Below is a small trained network, with its code and all its weights. Each question gives an input and a target symbol and asks what happens when units are switched off, that is, made to give their printed mean instead of their output.

import numpy as np


def w(rows, s, z=0):
    codes = np.array(rows[::2]) - 128.0
    scale = np.full(codes.shape[1], s)
    scale[-1] = z or s
    return codes * scale


def f(y):
    return y / 2 * (1 + np.tanh(0.7978845608 * (y + 0.044715 * y**3)))


def softmax(a):
    e = np.exp(a - a.max(-1, keepdims=True))
    return e / e.sum(-1, keepdims=True)


def log_softmax(a):
    a = a - a.max(-1, keepdims=True)
    return a - np.log(np.exp(a).sum(-1, keepdims=True))


def net(x, mask):
    ids = ['γηθλξσ'.index(c) for c in x.split()]
    T = len(ids)
    res = E[ids] + P[:T]
    u = 0
    for l in range(2):
        q, k, v = (res @ M[l].T for M in (Q, K, V))
        z = softmax(np.where(np.tri(T) > 0, q @ k.T / 3**0.5, -1e9)) @ v
        res = res + np.where(mask[u], z, O[l][:, -1]) @ O[l][:, :-1]
        u += 1
        y = f(res @ A[l][:, :-1].T + A[l][:, -1])
        res = res + np.where(mask[u : u + 8], y, B[l][:, -1]) @ B[l][:, :-1]
        u += 8
    return log_softmax(res[-1] @ U[:, :-1].T + U[:, -1])


Q, K, V, O, A, B = {}, {}, {}, {}, {}, {}
E = w([
[199,190,253,76,205,251,170,144,240,102,184],'γ',
[87,55,158,113,104,19,7,153,83,224,150],'η',
[203,201,196,73,82,8,162,110,171,113,141],'θ',
[115,80,168,165,178,232,39,125,51,95,235],'λ',
[84,56,144,57,86,181,68,34,195,229,61],'ξ',
[98,85,212,201,92,30,131,206,25,64,119],'σ',
],0.0051)
P = w([
[102,152,111,140,132,133,167,218,127,201,152],'0',
[166,118,163,65,136,106,117,154,94,37,90],'1',
[133,42,195,73,124,95,92,151,113,28,116],'2',
[195,86,195,2,141,141,54,63,169,27,84],'3',
[179,166,141,96,88,124,105,79,194,164,156],'4',
[126,123,158,109,103,84,120,121,155,104,124],'5',
],0.0048)
Q[0] = w([
[99,141,76,137,124,162,122,51,149,212,179],'0.h0',
[60,109,26,243,206,208,208,228,55,124,98],'0.h0',
[123,49,200,36,60,69,3,86,192,177,86],'0.h0',
],0.0038)
K[0] = w([
[166,161,184,108,97,73,159,143,105,37,57],'0.h0',
[232,208,155,47,101,128,95,11,254,140,77],'0.h0',
[55,167,120,246,195,178,241,228,43,115,234],'0.h0',
],0.0036)
V[0] = w([
[203,175,153,144,232,255,196,84,165,41,145],'0.h0',
[96,87,123,243,183,139,127,207,6,28,162],'0.h0',
[198,196,208,107,19,3,213,202,126,84,166],'0.h0',
],0.0041)
O[0] = w([
[183,182,209,105,123,198,143,68,223,202,72,76],'0.h0',
[154,142,182,158,253,110,52,70,62,160,54,125],'0.h0',
[206,126,68,177,122,90,173,106,62,37,75,253],'0.h0',
],0.006,0.0028)
A[0] = w([
[66,143,136,35,38,195,227,204,253,194,182,228],'0.n0',
[202,145,96,183,122,43,226,165,57,40,73,196],'0.n1',
[71,58,147,212,224,112,39,200,47,72,223,213],'0.n2',
[179,42,245,45,149,105,60,97,132,50,21,252],'0.n3',
[169,164,240,119,215,133,94,140,114,180,26,190],'0.n4',
[136,129,193,168,226,50,93,149,85,159,41,143],'0.n5',
[157,103,14,140,63,78,165,198,40,11,209,208],'0.n6',
[225,197,122,114,49,104,231,163,126,98,116,169],'0.n7',
],0.0035,0.0027)
B[0] = w([
[111,170,125,183,76,146,227,192,234,124,223,153],'0.n0',
[156,140,74,161,103,101,141,36,86,72,37,204],'0.n1',
[90,82,185,40,119,64,38,104,41,148,81,186],'0.n2',
[182,160,210,74,146,177,138,47,105,22,79,255],'0.n3',
[166,212,214,110,252,213,100,112,144,127,114,160],'0.n4',
[122,174,133,145,226,149,80,59,52,140,73,153],'0.n5',
[111,54,74,139,57,64,105,68,80,85,71,203],'0.n6',
[128,160,83,201,110,132,230,108,210,53,72,171],'0.n7',
],0.0044,0.0049)
Q[1] = w([
[107,136,29,246,128,99,122,132,131,243,144],'1.h0',
[123,66,183,4,75,117,80,133,141,80,116],'1.h0',
[81,185,30,251,206,134,165,176,122,197,126],'1.h0',
],0.0039)
K[1] = w([
[252,161,186,10,165,159,80,63,172,51,79],'1.h0',
[84,158,71,249,120,135,180,240,160,219,237],'1.h0',
[215,83,177,1,126,109,75,23,140,73,102],'1.h0',
],0.0038)
V[1] = w([
[7,36,53,39,10,102,103,186,146,175,228],'1.h0',
[110,40,13,194,80,25,87,65,19,43,25],'1.h0',
[177,166,58,225,24,129,255,92,200,60,117],'1.h0',
],0.0047)
O[1] = w([
[76,164,187,103,52,2,180,68,115,215,222,106],'1.h0',
[90,66,57,43,113,114,94,101,219,102,163,255],'1.h0',
[195,143,201,72,65,40,30,243,168,142,90,246],'1.h0',
],0.0064,0.0036)
A[1] = w([
[128,107,128,91,164,138,213,121,210,129,205,179],'1.n0',
[122,87,52,114,190,255,87,101,155,71,41,117],'1.n1',
[134,222,220,113,30,49,189,129,112,237,162,191],'1.n2',
[252,199,189,215,160,153,67,250,94,140,13,184],'1.n3',
[107,76,6,77,197,172,125,63,230,96,86,9],'1.n4',
[75,160,112,254,225,199,239,60,39,142,110,158],'1.n5',
[56,152,128,234,199,169,227,49,32,101,175,222],'1.n6',
[133,116,46,71,189,118,132,26,216,92,123,121],'1.n7',
],0.0034,0.0015)
B[1] = w([
[52,93,98,65,81,130,144,94,130,128,164,137],'1.n0',
[101,174,133,196,180,65,69,182,127,66,84,225],'1.n1',
[56,206,152,189,190,47,38,174,111,46,151,226],'1.n2',
[169,30,94,83,90,231,213,176,32,151,183,254],'1.n3',
[32,130,94,180,178,116,129,191,22,94,199,216],'1.n4',
[196,124,153,118,154,74,104,60,252,160,24,176],'1.n5',
[175,122,112,97,122,129,166,12,231,208,55,179],'1.n6',
[34,96,70,131,159,159,155,174,67,125,152,224],'1.n7',
],0.004,0.0046)
U = w([
[217,80,136,164,99,187,191,182,42,145,149,225],'γ',
[109,35,96,41,56,138,252,23,97,153,216,132],'η',
[207,70,122,43,59,107,34,164,248,113,85,204],'θ',
[180,131,134,175,214,110,147,29,207,178,50,112],'λ',
[89,231,223,199,110,63,80,108,132,111,181,84],'ξ',
[93,124,46,167,251,124,103,205,116,78,143,2],'σ',
],0.0029,0.00086)

Each question gives the input, a string of symbols that net reads in full, and the target symbol t.
The units are the heads (3 rows each of Q, K, V and O) and the neurons (one row each of A and B). Each row of codes is followed by its name. A weight is (code - 128) times the scale printed after its matrix; where a second scale follows, it is the last column's (O, A, B and U).
mask holds one flag per unit, layer by layer, with each layer's heads first. A switched-off unit (its flag False) gives its mean, the last column of its rows in O or B, instead of its output. The means were averaged over made-up inputs and are rounded, as every weight is.
A unit's drop is (log p(t) with every unit on - log p(t) with that unit switched off) / (log p(t) with every unit on - log p(t) with every unit switched off).
k most important neurons: the k neurons with the biggest drops, biggest first
k most important neurons of layer l: the k neurons of layer l with the biggest drops, biggest first
drop of u: that unit's drop, to one decimal
input η σ η σ σ θ, target η: most important neuron of layer 1	1.n2
input λ θ γ σ σ, target λ: 2 most important neurons of layer 1	1.n5, 1.n6
input ξ λ σ θ, target ξ: 2 most important neurons of layer 0	0.n0, 0.n3
input ξ η σ η, target ξ: 2 most important neurons	0.n0, 1.n2
input ξ σ σ ξ σ η, target ξ: 3 most important neurons	0.n0, 0.n2, 0.n3
input ξ γ γ, target ξ: 2 most important neurons	1.n2, 0.n0
input ξ η γ λ, target ξ: 2 most important neurons	0.n0, 1.n2
input σ η λ θ γ, target σ: 3 most important neurons of layer 1	1.n4, 1.n1, 1.n7
input σ θ σ, target σ: 3 most important neurons of layer 1	1.n4, 1.n1, 1.n7
input ξ γ θ, target ξ: 2 most important neurons	1.n2, 0.n0
input ξ σ θ λ θ ξ, target ξ: 2 most important neurons	0.n0, 0.n3
input λ λ θ θ, target λ: 2 most important neurons	1.n5, 1.n6
input σ θ η, target σ: 2 most important neurons of layer 1	1.n4, 1.n1
input λ σ γ λ γ η, target λ: 2 most important neurons	1.n5, 1.n6
input λ ξ λ γ, target λ: most important neuron	1.n5
input γ ξ γ η ξ, target γ: 2 most important neurons	1.n3, 0.n6
input λ θ γ, target λ: drop of 1.n6	0.2
input θ θ γ θ σ λ, target θ: drop of 1.n0	0.0
input θ σ γ, target θ: drop of 1.n6	0.0
input η θ γ, target η: 2 most important neurons of layer 0	0.n3, 0.n2
